Every row comes from one small tree of marks. The marks that hang from a mark follow it in brackets, in alphabetical order. Every link used is in the known rows. Which tree was each row made from?
Known rows
V{U{H{W}}}: [  20  184  -55   45  -27 -371 -110  -23   93  143    1   63 -144 -105
  147  -81  -62 -162  -34  187  152   25 -421   68  130   16 -142  -15
  -96    5  193  324 -116  235  237  -84  -53  -94 -138  120   12  -31
    5 -257   18  138   77  152 -181   76 -151  295    7   82 -217  182
   60  165 -202  100  295 -108   10]
T{P{G V} Z{M{B C{A}}}}: [ 267   54  127  235  -12  211  -38  -50  -93 -153  431 -143  258  128
   -8  -28   15    9  113 -322   96 -451  327 -270 -171   72 -135 -109
   99  275 -174 -145  333  -30 -283 -156  334  -33  102  352 -368  253
   95  116 -251 -251  -26  -15   93  294  278 -260 -371  -22   20 -229
 -232  279  199   85  400   84  -98]
A{D{U} G{Z{M{V{W}}}}}: [ 144  177 -298  -82 -211  -40 -496  151   71  134 -116  117 -106  -42
  145 -263  240 -149  207    6 -108  -96 -122   69  177   55    8  -75
  132   57 -258   64 -332  208 -249  -26   23   59 -135  592 -159  124
  233  -15   -4 -126  -17  -64 -274  326 -275  143 -185 -369 -264 -201
   -1  268   32  -10  401 -144 -328]
B{A T{Z{H{V}}} U X{P}}: [  -3 -155  245  112  100 -283    2 -133 -112  -97  253   33 -239 -219
 -122  -21  -82  384 -494  225   26 -161  143  -33 -132  354  -10  107
    6  191   48  280  162   37   -5   28 -284  152   74 -262 -226 -132
 -371   75   94 -219  203  104   34  391 -255  522  -30   21  156   35
   15   80  138   72   78  207  112]
C{A P{U{D} V{W}}}: [ 240  317  103   90 -128 -469   99  -72   50  101 -172  392  -85  -67
   46  -11   33 -147    0  -67 -121  -53 -277  -91  127  193 -218 -126
 -191   50   -6  238  103  -44  -96  -85  143 -267 -140   37 -116   20
  153   16  -26  125  140  -54  -51  277  292 -239  -60   96 -246 -384
 -137  106 -178    3  -58  -45  124]
A{D{U} G{Z{M}}}: [ 302  147 -339  -27 -156   90 -501  260   11   87   87  128  -99  -64
   63 -276  192  121  132   69  -48  -89   17   77    1   -8  -37  -18
  202  181 -163  123 -349  219 -355   -1   92  317 -120  608 -270  -49
  240 -135 -163 -121  -87 -223 -309  401 -168   57 -188 -407 -186 -223
 -191  309   59  131  398 -143 -361]
G{B{A T} Z{M}}: [   6 -115   23   68  163  195 -355  134 -129 -154  219  -95  -35 -104
 -221 -234  165  152 -108 -133  179 -299  275  -64 -190   11  129  128
  474  519 -356   23 -107  198 -237   62 -146  347   98  197 -154 -143
 -108 -108 -135 -249 -101   34 -155  493 -125  229 -250 -154  -29  -47
 -247  190  127  123  344   28 -308]
Z{H{U} M{B{T} C G V}}: [ 205   29  101   68   60   28 -160 -110  -67   19  515 -211   34 -358
  231  103  169  -76   46 -264 -109 -354  144   -7   96  182  190  251
   77  375 -211  265  298  243 -341  -99 -249 -118    2  510  118  183
  164 -156 -158  -80  175  -13  -34  497 -202  385 -364 -233  143  -44
 -165  159   29 -197  417  244 -113]
Z{H{U V{B} W{A}} M}: [ 267  440  -84  -58  -55  105 -155  112  212  340  179  -11 -145  -83
  550  -32 -175  -18  187   48  146 -264    0  -11   90    7 -217  180
  126  -53  286  298  220  319  278  -76 -135   50 -341  406  126  160
   24 -272  -49  181   18   -3 -351   73 -167  511   17  -53  -16  542
    9  181  199  -53  446   55   18]
P{U{D} V{B{T{Z}} W{A}}}: [  -6  462   86  114   95 -280  172  109    3  -43 -158  424 -207  -47
 -157  -17 -170 -161  131  -11 -243 -193 -154 -261  156   93  136  -60
    2  270  -46  240  232  171  123  -82 -105  -19 -262 -279 -237  -45
  -67  211  145  -75  163  -27  -95   77   -3  283  -14  -31 -286 -105
  123   11   10  186   88 -131  308]
T{P W{H}}: [ -13  121   -6  183 -111  -63  -53  -15   59   -8  389  -93  -51 -153
  349   28 -140  205  -93   43    6  -56  -38   -3   50  190  -68   39
   29 -100  210  183  -57  -53  121   18   76  -76   65  190 -250  119
  -71   73  -16 -115  -82 -142  -37  243  -61  301  -85   -9 -105   -5
  -15   18  168  -29  404    6  -98]
X{T{D P Z{H{U W} M}}}: [  78  -11  101  206  238   97   -1  -22  255  147  493 -225   38  -68
  386   47  -41 -221  -56   -3   60 -100  -70 -198   47  407  198  205
  327  218  255  176  210   76 -162 -159  -31  188  -29  318  -68 -207
  -80   37  155 -184  243  155  212  108 -415  882 -107 -197 -204  253
 -135 -144  395  242  517  160 -128]
W{H M U}: [ 103   76   12  160  -44  -23 -163   91   12  107  175 -141  -52 -116
  372  -60 -138 -158   62   46  222  -70  -85  200  119  145 -144  155
  244   48  206  319    9  132  118   36 -192   18  -44  377  -15  -50
  133 -259   49   50  -60  -47 -125  133 -187  314 -215  -32 -138   21
   16  126   75  -33  332  -57 -173]
B{A{G} T U{D H} X{P}}: [-153  -25  269   59   59 -382  -77  -27 -176 -367  -64  137 -318 -133
 -301 -157  -54  298 -321  256  -96   30   18  168  -25   64   32  -50
   57  373  -33  455 -196  112 -386  -83 -220  210  -94 -452 -158 -119
 -482 -195  135  149   89  106 -150  295 -180  229  -84  -54   37 -248
  -52  190 -346   87 -168   36  -40]
H{U{D} Z{M{V}}}: [ 167  288    9   52  174  -84  -92   25   -1    5  131   86  -34   -2
  353   -1  145 -421  267 -202   26  -28  -17  306   95   69   64  201
  316  234  -36  248  137  173 -107 -171 -152  143  -99  420  -28 -151
  109 -292   49  166  137   52 -101   17 -311  205 -149 -230 -176  -32
  -64  -89  -76   64  306 -101 -215]
B{T{D{U{H}}} X{P{V}}}: [  15  121  143   61 -109 -491  182  160 -123 -302  132   29 -247 -400
    5  240   26  303 -364  216 -151  119  -14  -18  100  508  215  -88
 -212  255  342  220   86  -28 -199 -148   55   55 -146 -255    2  -60
 -278  159 -126  -27  465 -326  201  337 -122  407  117 -280 -109 -313
   41  -28 -201  257 -140  250  -58]
M{B{A X} G}: [  56  -93  261  178  101  -26  -91  -36 -309 -195  397  -55  181 -271
 -201 -136 -138  415 -246  -27  210 -305   63  -17  -84 -116  214  -71
   47  498 -353  238  127  110 -452   44  -54  263   21  -40 -201  -19
 -366 -189 -230 -137 -153  -55 -313  570   28  -96 -345  -16  338 -149
 -110  282 -239 -109  287   -5 -205]
G{B{A U X} Z}: [ -31 -182  130    8  -37 -157 -157  -23 -178 -174  184   55 -122 -290
 -356 -203   19  394 -281   95   82 -173   63    4  -50  -49    1  -66
  112  358 -246  127 -106  112 -188   51 -117  220   82 -117 -141  -63
 -336  -36 -165 -195  -15   70 -262  569 -105  216 -150 -138  138 -153
  -68  211 -140  -21  105  -15 -111]
P{G U{H{W{A M} Z}}}: [ -53  158  191   93  146 -112 -166   39   19    6  189   78   78  286
   38 -315  -96 -325  138  -73  362  -44 -251  199  104 -212 -200  -52
  -36  -21 -158   51   52  292  419   60  -21  132 -172  230 -255  158
   13 -106    7  -12 -233  126 -242 -107 -180  -53 -273   52 -195   12
  -52  148   50  284  223 -213  -21]
X{P{G U V{W}}}: [  49  195  130  -75 -149 -294   69  -82  -10 -107 -103   43 -189   12
   -3 -132  -76  106  -50  -14  -49  -96    1  -92  184   77 -307 -348
 -159  -83  176  -74   55  -11   17 -197  393 -254 -108 -270 -231  258
 -227  325   30 -166  104  -79   -1  160  150 -137   42  180 -202 -225
   38  163   41   75  -25  100  188]
D{U{H{W{A} Z}}}: [  -1  301  -40  122  -26 -249 -125   97   15  107  256  104    9   92
  238  -56  -57 -147    8   95  219   97 -419  191  139  -90   -9    6
 -117  -82   39  201 -117  205  311    5  -56   76 -176  493 -140  153
   20 -287 -134  148  -63  -65 -217  -29 -219  219 -109 -169 -198   -1
   25   57 -172  294  294 -275 -159]
Z{M{B{T X} C V}}: [ 165   35  210   90  170 -107  -16  104 -271 -332  462 -164    6 -508
  -77  115  250  119  -61 -322   22 -380  428   75 -137  473  318  227
  154  583 -323   93  543   56 -229  -70 -156  134  113  353  -79    9
  195 -103 -324  -48  278 -174  164  485  -70   46 -294 -297   78 -317
 -196   70   31   18  109  220 -267]
X{P{U{H{W}} V}}: [ 132  236   22  -43 -180 -485  144  -47    8  -20  -32   66 -236 -122
  154  -36  -49   70 -111   80   -2   85 -100   12  258  118 -262 -235
 -195 -190  234   -6  112   84  248 -201  237 -360 -126 -154  -92  227
 -130  135  -19  -49  232  -46  110   91  -18    6  166  -36 -215 -165
  -39   19  -71   73  -50  112  220]
H{V{U{D}} Z}: [ 186  349 -184   77  133 -238  -96    4   31   69  -12  164 -129   -1
  169  -44  -22 -292  170   52   53  -43 -131  216   98   -5  -98    1
  192  186  210  387   10  204  -15 -198 -104  119 -113  150   20 -261
   41 -325   93  101   62   92 -158   11 -211  263   27   56 -150  130
   47   62 -214   34  254 -155  -60]
T{D W{U} Z{M}}: [ 107   28  124  253   81  114 -141  -53  182   64  458   60   93   25
  481   44   62 -243   40  -36   30 -202 -184 -391    2  321  134  353
  227   64    0  165  -45  -62  -63   27 -143  182   90  428 -157 -215
  138  168  145  -26   21  155  -34  267 -230  581 -144 -121 -138   72
  -84 -130  257   -5  693   10 -194]
W{A{D} H M{C{P{G}} V}}: [ 246  200  317  -26  -92  -47 -155   49 -264  171  199  -39    2 -194
  217   48 -159  -45  109 -185  154 -192   -4  261 -135  255  -25  271
   64  113 -213  289  260   96 -211    8 -200   58  -79  811 -288  217
  360 -279 -169  216   10 -311 -117   78  171 -152 -479  -42  -77 -354
  -50  280  130  182  146 -280 -260]
P{V{B{T} U{H}}}: [  53  316 -141    7  -88 -395   20   83  -71  -77 -140  119 -264 -310
  -33   26  -70   53  -27  135 -130  -60  -46 -118  204  149   23 -225
 -215  198  244  275  179  146   80  -70   -3  -84 -219 -256   11  -27
 -131  110 -121  -90  276  -97  -76  195   19  213  122   27 -233   53
  113  197 -187   92   82   76  249]
B{A{D G{Z}} P{V} T U}: [ 212   40   10 -196 -113 -158 -219    8 -250  -88 -127  368 -326 -259
 -496 -243   88  400 -133  269 -172 -103  -20   32  -33   33  -56 -169
   73  336 -148  189  -44  308 -492  -83 -142  112  -76 -143 -329 -106
 -264   81   27 -305  108 -112  -88  415 -195   76  -98 -179 -182 -284
 -160  332 -179  168 -100  -48   10]
W{A H{V{B} Z} M}: [ 158  359  -63  165  129  113 -169  211  -94   91  225  -75   53   97
  282 -172 -276 -102  146  -89  366 -200  225  226   70  -49  -85  -13
  262   86    8  219  327  199  372  134 -219  212 -148  402 -108   69
  180 -297  -90  -14 -293 -130 -234  -45 -118  120 -174    4  -36  136
   16  177  196  120  257 -181  -52]
U{D H{V{B{A} W{M}} Z}}: [-100  380 -143  134   48 -307 -229   88  -18  -46 -249   49   40  273
  147 -161 -208 -564  144    3  324 -128 -268  140   94 -185 -204  -44
  173  130  -22  269  -19  285  295  -91 -243  106  -96  120    8  -34
 -168 -326  298   61 -116  329 -255 -204 -247  148  -98  107 -184  274
  254  156 -244   62  346 -307 -150]
C{A P{G U{D H} V{B}}}: [  98  252  114  105 -200 -394   36  -28  -48    7 -203  257  -87  -25
   27  -10  -75   24   42  -32 -117  -35 -241 -135  118  -12 -276 -269
 -399   12   83  280   92  -94 -214  -23  215 -138 -269 -152  -81  141
 -184   67 -161  153  150  -70 -259  260  440 -377  -89  185 -148 -250
  -26  265 -274   67   31  -17  202]
V{B U{D H} W}: [-154  382 -144   68  -68 -496  -52   70   51   18 -372  176 -232  -34
   56  -44 -204 -302  107  174  -83  -63 -443  -65  202  -57  -90 -162
  -99  157  198  473 -162  189  147 -157  -87  -93 -241 -152   55  -16
 -161 -223  193  218  111  195 -296  -45  -69  336   63  161 -260  192
  364  229 -359   66  276 -207  111]
T{D P W{H{U V} M Z}}: [  98  183  -40  245 -125  -64  -42    9  155  102  203 -146   63   36
  723   87 -168 -306  148   22  144  -43  -47   40  275  235 -159   56
  166  -35  382  180   52  136  178  -95  -52 -108  -80  288   68   12
   37    0  217 -119  -12   19  105  -27 -403  658  -43 -140  -52  195
   44  -40  266 -117  417   39 -155]
C{P{U{H{V W Z{M{G}}}}}}: [ 241  108   24  144   68 -336 -146   16    4   92   58  -93   43   45
  280 -194  170 -379   31 -191  229  -38  -19   98  158   87    3  -28
  -12   81  -99  -69  276  240  249   12  136 -103  -76  306   51  126
  184 -330 -157   -3   16  105   79   64 -245  -68    1 -114  -33  -13
 -224  109   47 -135   89   97   20]
A{D{U{H{V{B{X{P}}}}}} G}: [ 142  283 -237 -108 -345 -338 -213  273 -152  -74 -181  -28 -237 -263
   83   -8    2  436  -22  318 -118    7   40   67  211  162  -52 -208
  -81  -43  199  261  -66   11 -291  -92  152  145 -253  -12  -32  121
 -237 -240 -170   68  224 -300 -292  250 -132   27   95 -265    6  -54
  199  375 -241  -73   53   40 -127]
M{B{X} C{P{G V{U W}}}}: [  79   96  308   45 -119 -388  137  -17 -246 -244   43 -119  -12 -416
 -125  106   49  130  -71  -38   16 -287  -14  -52  -83  272   34 -194
 -328  382   38  100  428   26 -128 -175  207 -189   62  -26  -28  185
  -95 -143 -313   25  234 -124  135  361  233 -196 -163   58  142 -264
    8  391 -228 -139  -97  108   82]
V{U{D} W{H}}: [-112  235   -9  147  -21 -411  -88  -30  137  169 -218  174 -228  -15
  134  -53 -173 -355   56  196  -76   22 -565   92  185  -61 -127   13
   35  117  224  551 -316  205  154 -148 -225 -198 -166   58   34  -78
    5 -313  304  224   38  229 -206   -2 -152  519  -64  170 -250  108
  244  162 -258   58  311 -237   55]
U{H{V{B{P}} W{A Z}}}: [   3  329   -2   77   33 -191  -11  175 -120   52   40  -56  -75  -16
  153  -37 -190   54   31  110  312 -124 -117  124   15  -63  -93  -71
   54   12  135  157  281  246  414   25 -100  -15 -117   78    1  128
 -121 -434  -60   75  -59  -39 -172  -12 -189  170   23  -61  -30  234
  151  185  -41  155  189 -122   45]
D{U{H{V{B{T{P}}} W{A}}}}: [  46  464 -184   34 -193 -216  -19  222   37   83  -30  -24 -197 -121
  298  110 -184   54   80  134   39  -74  -95  -21  212  202   36  -91
  -77   17  375  222   67  227   54 -138  112   20 -411  135   54  256
 -225 -159 -156  128  198 -223 -157  -30 -156  427  128 -128 -177  228
  155  138  -84   98  176  -15 -122]
M{B{X} C}: [ 170   52  170  111   56 -159   45  115 -266 -287  550 -140   71 -513
 -185  123   13  395 -204  -77  146 -318  152   49 -229  259   83  100
   26  475 -101  233  362   11 -207  -63  -21  190  188  221 -171  -55
   52 -266 -349  -42  107 -234  -10  540  110  -63 -293 -141  145 -272
 -151  196 -149   54  141   27 -219]
P{V{B{A{G} T{W}} U{D}}}: [  28  399  -67   63  -38 -159 -144  -74  -35 -150 -192  405 -225 -150
  -25 -103  -99  136  143  171 -263 -194  -86 -183  145 -147  -82 -158
 -102  224   88  427  -52  153 -265 -179 -124   50 -267 -268 -119 -137
 -351  237  103  -14   34   52 -294  251   79  188    5  137 -128   81
   22  237 -287  -10  272  -47  172]
Z{H M{B{A{D{U}}} G}}: [ 245   33  -60   93 -151  -18 -301  -70 -184  171  356   83  101  -75
  186 -137  -68  141   -8  -41  -42 -246  -88  -60  137 -167   69   86
  -51  201 -345  243 -115  202 -391  -62 -115   93 -133  625 -222  218
 -110  -64 -170  -50  -21  -69 -326  364  -85  118 -325 -201  209  -94
  -52  262 -100  -30  536  -86 -264]
B{T U{H{V}}}: [  72  136  -80   -2  -31 -389  -78   19   13   30   46   -7 -272 -198
  -27  -13   27  -73 -183   99    3  -15 -111  -14  176  358   52   80
   16  168  142  270   24  181    7   45 -136   23  -68  -75   41  -80
    9 -122  -15   -1  267   24  -62  245 -226  422   69  -50 -206   10
  -25   37  -42  -13   -4   55  -15]
D{U{H{V W Z{M}}}}: [ 135  287 -242  122  -82 -305 -251  106  104  111   89  -45   -2  142
  395  -73  128 -395  107    9  247   28 -251  152  225   -1 -127   36
  -27  -99  129   26  -27  263  403  -97   20  -28 -160  551   89  142
  101 -297  -89   83   88  110  -70  -77 -364  263   47 -221 -181  193
   18   55  -96   91  339  -65 -201]
B{P{V} T U}: [ 233  171   67  -62   37 -321  171   12 -260 -203  125  205 -310 -360
 -334   20  106  330 -194   76 -175  -95  135   14   48  405   94  -31
  -32  306  137   84  423  129 -145 -110   38  -51   17 -243 -197 -104
  -97  126 -169 -131  348 -302  201  362  -70   99  110 -161 -178 -348
 -124    9  -75  198 -291  165  123]
C{A{D G{B Z}} P}: [ 219  -30  -41    3  -90   89 -364  161 -145   93   61    2   45 -156
 -167 -212  265  371  -34   37   28 -115   17   25 -106  117    9  -90
  257  174 -339  193 -131  -67 -577  196   94  229   79  304 -175  -90
  158 -417 -277  -81 -126 -253 -315  672  131 -293 -333 -167   -9 -349
 -289  434    2  -90  169  -59 -244]

Write each row's tree
[ 118  165  -32  166 -106 -183  -90  -98 -119  131  -53   24  -43   22
  233 -114 -263 -220   94   12  158 -162 -116  105  287  -20 -148   65
  131  159   -3  356   50  234  -84 -118 -278 -108 -130  193   60   64
 -166 -208  127  184   37  193 -177   63 -119  256 -128   46   96   22
   52  106 -170 -194  178 -172 -148] : W{H{V} M{B{A U{D}}}}
[ 110  103  200   28  115 -261  170  194 -233 -377  220  -33 -250 -449
 -203   81   70  519 -341   85  -25  -75  363  136 -173  472  170  -59
   75  364  144   98  352    3  -74  -49   77  185   36 -336 -214 -170
 -160   19 -193 -208  274 -400  195  443  -40   85   16 -191  -26 -300
 -119   58   82  193 -175  302   33] : B{T X{P{V}}}
[ 124  215   26  -26  -88 -139  -70 -101   -9   -2    6  119 -128  -96
    1  -98  -95   63   53   62  -20 -116 -124  -55   93  -49 -203 -191
 -184   86  227  175    0   92 -146 -147  210  -47 -146  -74 -156    8
 -142  192 -104  -46   74  -59 -223  252  214  -35  -51  197 -161  -44
   20  249 -129   94  209  -35   94] : P{G V{U}}
[   4  310 -249   30 -278 -423 -173   54  140  143  -67  -43 -102  -36
  297   51  -50 -198  -62  140  110   -5 -391  -77  282  174 -129    3
 -159 -146  276  196 -207   94  165  -64   70 -173 -113  241  108  158
  -18 -126  -15  136  138   31 -220  138 -107  301  107  -29 -224   92
  222  110 -227  -49  263 -107 -180] : D{U{H{V{W}}}}
[ 213  239  130  151  284  276 -255  114 -104 -105  540  -70  235  134
   45 -298  109 -115  239 -255  321 -322  173  195 -112 -223   29   27
  336  327 -403   36  279  291   70  -41  -71  233   12  708 -241  157
  323 -485 -223   28 -359    5  -92  115 -155 -110 -429 -188   19  -89
 -392  248   79  142  311 -169 -218] : H{W{A{G}} Z{M{B C}}}
[ 288  303 -165  -74  -79 -206   26   65 -179  -35   25   37 -231 -291
  -30   -6  -90  359  -52   60    4 -253  220  -66   94  264 -139 -109
   22  133  284  156  424   55 -137 -115  136   39  -90 -120  -29   -7
 -179  -49 -194    1  211 -213 -121  281   24   47  208   27  -38   39
   60  146  -82  -14  -24   96   28] : H{V{B{P U}}}
[ 184   26  149  300  328   -6  -82   -8  -78 -142  590 -180  150 -145
  102   22  148  -17 -146 -196  240 -315  196 -211 -289  576  211  349
  239  242 -212  -18  476  -93   26   91  -45  292  393  519 -351 -328
  330    5 -130 -217   10  -51  274  332  -24  112 -230 -127  -96 -213
 -326  -49  481  201  332   63 -121] : X{T{W{M{C{P}}} Z}}
[  26 -118 -108  202   69  159 -208   -5  -53   66  525 -168  102 -183
   24 -190  -50  218 -155  -24   84 -207  -70   -3  -27 -129  159 -114
   49  280 -223  198 -110  217 -212  160  -58   64  153  206 -106   51
  -76 -101 -143 -353 -247  -76 -272  708 -108  247 -334 -146  182 -101
 -135  206   54 -119  558   17  -87] : M{B G{Z{H}}}
[ 375  155 -139   94 -119    8 -236   82   47   -2  -15  184  -25  -91
   45 -320  184  203   63 -169  -47 -223  352 -177   59   30 -268 -398
 -121  126 -148   -2  194  -32 -193  117  307  -54 -142  125 -132  118
  228  179 -348 -191 -160 -144 -165  589  331 -456  -82  -52 -110 -344
 -424  365   96  -78   71  189  159] : C{A{G{Z{M}}} P{U V{B}}}
[ 112  348  193 -182 -203 -260  -14   -5    9  131 -132  358 -166  -10
 -118 -139 -178  -40  137   40 -110 -121 -327 -133  206  -58 -166 -165
 -169  -16  -77  115  -38  159  -23  -92  128  -79 -306   -8 -345  230
  -44  239   39  -67   66 -102 -301   68  125  -67 -149   92 -294 -180
  106  246  -22  138   66 -220  137] : P{G U V{W{A{D}}}}
[ 104  369   34 -110  -86 -123  -92  166 -212  122  -25  105  -74  -95
  340  -15 -160 -282  343  -40   95  -69  -45  265  235  131  139   12
  172    5 -200  295  226  171   20   36 -319  171 -277  491 -143  157
   97 -229  -10  118   56 -166 -283 -174 -304  100 -257 -225 -199  -60
  247  149  -37   38  225 -270 -152] : W{A{D} M{V{B}} U{H{Z}}}
[ 239  -15  -29   98   31  152 -299   54  -89  -72  429  -74   78 -148
   -7 -162    8   92  -71 -210  282 -400  196  -56 -318  -53 -140   45
  229  470 -294   87  -32  214 -219  -56  -59  201  143  602 -242   21
  141 -123 -204 -181 -193   42 -118  452   81   -6 -352  -80   -8 -148
 -332  266   45  144  481 -100 -326] : G{Z{M{B{A} C}}}
[ -16  -29  120   -8  -66 -349 -190 -127 -111 -224   25  -45 -135    4
  -56 -273  -50  216 -285  199  181    3  141  188  128  -75 -225 -275
  -32   27   -4  187  -44   47  -45  -22  -57   55  -10 -238  -83  116
 -382 -173   19  -19  -97  230 -176  201 -233   15    8   38  125  -60
  -25  275 -272 -130 -101   52   18] : B{A{G} U{H{V Z}} X{P}}
[ 151  181   12  148  205   -7 -168  122  -21    7  224  -37   95   84
  262 -202   66 -390  213  -43  401  -85 -128  381   19   17 -125   54
  327  103   12   70  212  327  346  -46 -111  218  -35  480 -117 -132
  148 -372   59 -119 -111   31    5  -78 -463  181 -244 -131 -194  137
 -104   62  128  133  351 -104 -207] : H{W{M U} Z}
[  17   44   98  278  144   29  -97  -75  107   28  553   91  165  -29
  232   45  -21   -8 -179   27   90 -147 -302 -366  -82  307  139  292
   79   42  -31  196  -31 -119  -46  111 -104  226  213  248 -298 -299
   63  244  109 -146  -34   48  -78  418  -77  439 -162  -21 -138  -14
  -80 -160  204  154  648 -110 -173] : T{D W Z}
[ 283  301  -39   94   72  236 -304   34   65   96  457  -97  115   48
  343 -150 -144  -75  170  -71  305 -319  239  227  -47 -110 -341  209
  263  102   22  312  166  288  127   25 -246  102   51  645  -94   35
  457 -369  -29   26 -403  -57 -274  248  -89  172 -360 -114   85   13
 -202  302  204    0  333 -149 -124] : W{A{G} M{C} Z{H{U V}}}
[  59  339 -103  -19   28  273 -280  265  176  147  -64  -42 -241 -142
  207 -166  -83   67  248  189  124 -252  -21   13   30  -18  -19 -113
  351  169  232  336  -18  381  -87   29 -155  240 -361   36  160  -11
 -136 -354   48  -55 -141  -37 -389  234 -306  566  -76  -37 -146  442
  -35  340  111 -136  368   26  -27] : H{V{B{T}} W{A{G{Z}} U}}
[-189  216  101   26   13  -14 -243   54  141   51   75  -43   -3  155
  184 -228  -99 -288  102  109  187  -31 -322   86  177 -126   13  -88
  193  -26  -38  311 -247  129  140  124 -165   18  -55  189  -69  151
   43 -380  147  122 -348  155 -369   62 -254  243 -242   37 -232   41
   95  253 -141  -96  271 -256  -78] : V{W{A{G} U{H{Z}}}}
[-162  121   23   63  -29 -301 -150   42  102   40   25  -96  -32   29
  203  -78  -11 -412   -3   95  200   25 -442  107  154   50  -52  -48
  103  -11   86  230 -164  125  306   44 -132  -59   31  176   -7   41
    2 -322  177  -29  -49  197 -137   14 -354  336 -147   27 -294  115
  186  130 -132  -34  320 -157  -84] : V{W{U{H{Z}}}}
[   1   53   38  372   25  -29  -52   13    4  -71  426  -90  164   66
  484  -40 -164 -177   15  -82  150  -48   15   81  117  183  -47   27
  128   72  101  101   41   38  201   15  -41   14   83  371 -238   -8
  111  154  134 -228 -162  -81  170   79 -265  427 -212 -153  -76 -118
  -51  -88  323  146  441  -57 -212] : T{D P W{H M Z}}
[ 160  126 -183  226  134  -18 -198   45  -39   60  372 -129  115   29
  319 -163  -73 -152  -11  -96  340 -181  167  277   -3   93 -215  145
  178   59   16  103  228  179  403  112 -162   94  192  444 -151 -128
  289 -108   13 -222 -175  -63  -52  258 -200  170 -199 -120   31    5
  -47   38  325   87  385  -55 -148] : W{M Z{H{V}}}
[ 121  158   45  -56  -22 -110  101   45 -322 -235  195  -62  -56 -318
 -244   48  103  448  -86   -4  -25 -170  191  -46   82  185   94   12
  153  159   48  -43  391  -64 -193 -130  179  -94  186 -155  -89    1
 -217  -45 -286  -35  193 -302   16  464  117 -147   44 -162   19 -282
   -5   69 -190   -3  -81   93  -51] : G{B{P{V}}}
[  22  367  -19  143   -2    2    4   63   26  205  145  128 -183  -68
  478   74 -351  -60  225  111  -53 -122 -145  177   82 -133  -78   96
  177   77  262  596  -33  153   25  -27 -357  103 -211  245    4  -31
  -93 -327  143  191  -72  -75 -388   82 -160  571 -155  -55   32  169
  218   87  -16   -9  433 -220   33] : W{A U{D} Z{H{V{B}}}}
[ -24  114  -20  257  170  -91  -72  124 -195 -116  150 -151  222  103
   71 -233   -3 -281   76 -189  357 -247   48  163   72  103   55  -81
  224  294 -298  -62  260  178  331   89  -19   36  189  275 -218   -7
  195 -205    1 -219 -182  -23   47  157 -217  -33 -282 -130   -6 -180
    5  105  215   46  240 -145 -186] : V{W{M{B} Z}}
